Below is a small trained network, with its code and all its weights. Each question gives an input and a class and asks what happens when units are switched off, that is, made to give their printed mean instead of their output.

import numpy as np


def w(rows, s, z=0):
    codes = np.array(rows[::2]) - 128.0
    scale = np.full(codes.shape[1], s)
    scale[-1] = z or s
    return codes * scale


def norm(h):
    return h / np.sqrt((h * h).mean(-1, keepdims=True) + 1e-5)


def f(y):
    return np.maximum(y, 0)


def log_softmax(a):
    a = a - a.max(-1, keepdims=True)
    return a - np.log(np.exp(a).sum(-1, keepdims=True))


def net(x, mask):
    res = np.array(x, float).reshape(1, 3) / 4 @ E
    u = 0
    for l in range(2):
        y = f(norm(res) @ A[l][:, :-1].T + A[l][:, -1])
        res = res + np.where(mask[u : u + 9], y, B[l][:, -1]) @ B[l][:, :-1]
        u += 9
    return log_softmax(norm(res)[-1] @ U[:, :-1].T + U[:, -1])


A, B = {}, {}
E = w([
[52,215,146],'x0',
[112,136,134],'x1',
[153,254,64],'x2',
],0.0096)
A[0] = w([
[77,40,63,86],'L0N1',
[110,139,161,29],'L0N2',
[148,177,42,140],'L0N3',
[175,108,85,140],'L0N4',
[137,114,76,113],'L0N5',
[200,118,124,118],'L0N6',
[8,207,105,2],'L0N7',
[74,103,122,53],'L0N8',
[183,119,115,131],'L0N9',
],0.013,0.0028)
B[0] = w([
[43,134,155,203],'L0N1',
[220,163,146,139],'L0N2',
[88,3,141,244],'L0N3',
[206,227,181,191],'L0N4',
[134,146,149,157],'L0N5',
[178,139,160,188],'L0N6',
[145,117,166,253],'L0N7',
[164,95,132,155],'L0N8',
[208,172,161,180],'L0N9',
],0.0062)
A[1] = w([
[159,181,36,142],'L1N1',
[139,135,220,195],'L1N2',
[174,236,106,132],'L1N3',
[66,220,190,65],'L1N4',
[205,47,63,201],'L1N5',
[8,140,209,171],'L1N6',
[121,56,122,2],'L1N7',
[181,121,113,156],'L1N8',
[170,193,107,61],'L1N9',
],0.012,0.0026)
B[1] = w([
[1,151,186,165],'L1N1',
[181,148,74,222],'L1N2',
[39,16,245,198],'L1N3',
[197,244,158,207],'L1N4',
[187,196,158,199],'L1N5',
[92,133,6,255],'L1N6',
[140,147,195,159],'L1N7',
[208,155,200,166],'L1N8',
[32,52,128,163],'L1N9',
],0.0066,0.0088)
U = w([
[185,183,1,222],'0',
[185,247,44,117],'1',
[68,97,114,4],'2',
],0.0069,0.0034)

Each question gives the input, the list of numbers given to net, and the class t.
The units are the neurons (one row each of A and B). Each row of codes is followed by its name. A weight is (code - 128) times the scale printed after its matrix; where a second scale follows, it is the last column's (A, B and U).
mask holds one flag per neuron, layer by layer. A switched-off neuron (its flag False) gives its mean, the last column of its row in B, instead of its output. The means were averaged over made-up inputs and are rounded, as every weight is.
A unit's drop is (log p(t) with every unit on - log p(t) with that unit switched off) / (log p(t) with every unit on - log p(t) with every unit switched off).
The circuit of an input: a set's keep is (log p(t) with only the set's units on - log p(t) with every unit switched off) / (log p(t) with every unit on - log p(t) with every unit switched off). Starting from the 12 units with the biggest drops (on a tie, the unit counted first), units are removed one at a time, each time the one whose removal leaves the highest keep (on an exact tie, the one counted first), for as long as the keep stays at least 0.8.
circuit, biggest first: the units of the circuit, biggest drop first
k most important neurons: the k neurons with the biggest drops, biggest first
k most important neurons of layer l: the k neurons of layer l with the biggest drops, biggest first
drop when u is switched off: that unit's drop, to one decimal
input [-5,-1,7], class 2: circuit, biggest first : (L1N3; L1N9)
input [-4,0,6], class 2: circuit, biggest first : (L1N3; L1N9)
input [-1,-1,4], class 2: 3 most important neurons of layer 1 : (L1N6; L1N4; L1N2)
input [4,-4,-4], class 0: 2 most important neurons of layer 1 : (L1N6; L1N3)
input [3,4,6], class 2: 2 most important neurons : (L1N3; L0N1)
input [4,8,-4], class 0: most important neuron : (L1N6)
input [-7,0,8], class 2: drop when L1N3 is switched off : 0.4
input [-7,-2,8], class 2: drop when L1N9 is switched off : 0.2
input [-5,5,8], class 2: drop when L1N3 is switched off : 0.3
input [-2,4,8], class 2: drop when L1N3 is switched off : 0.1
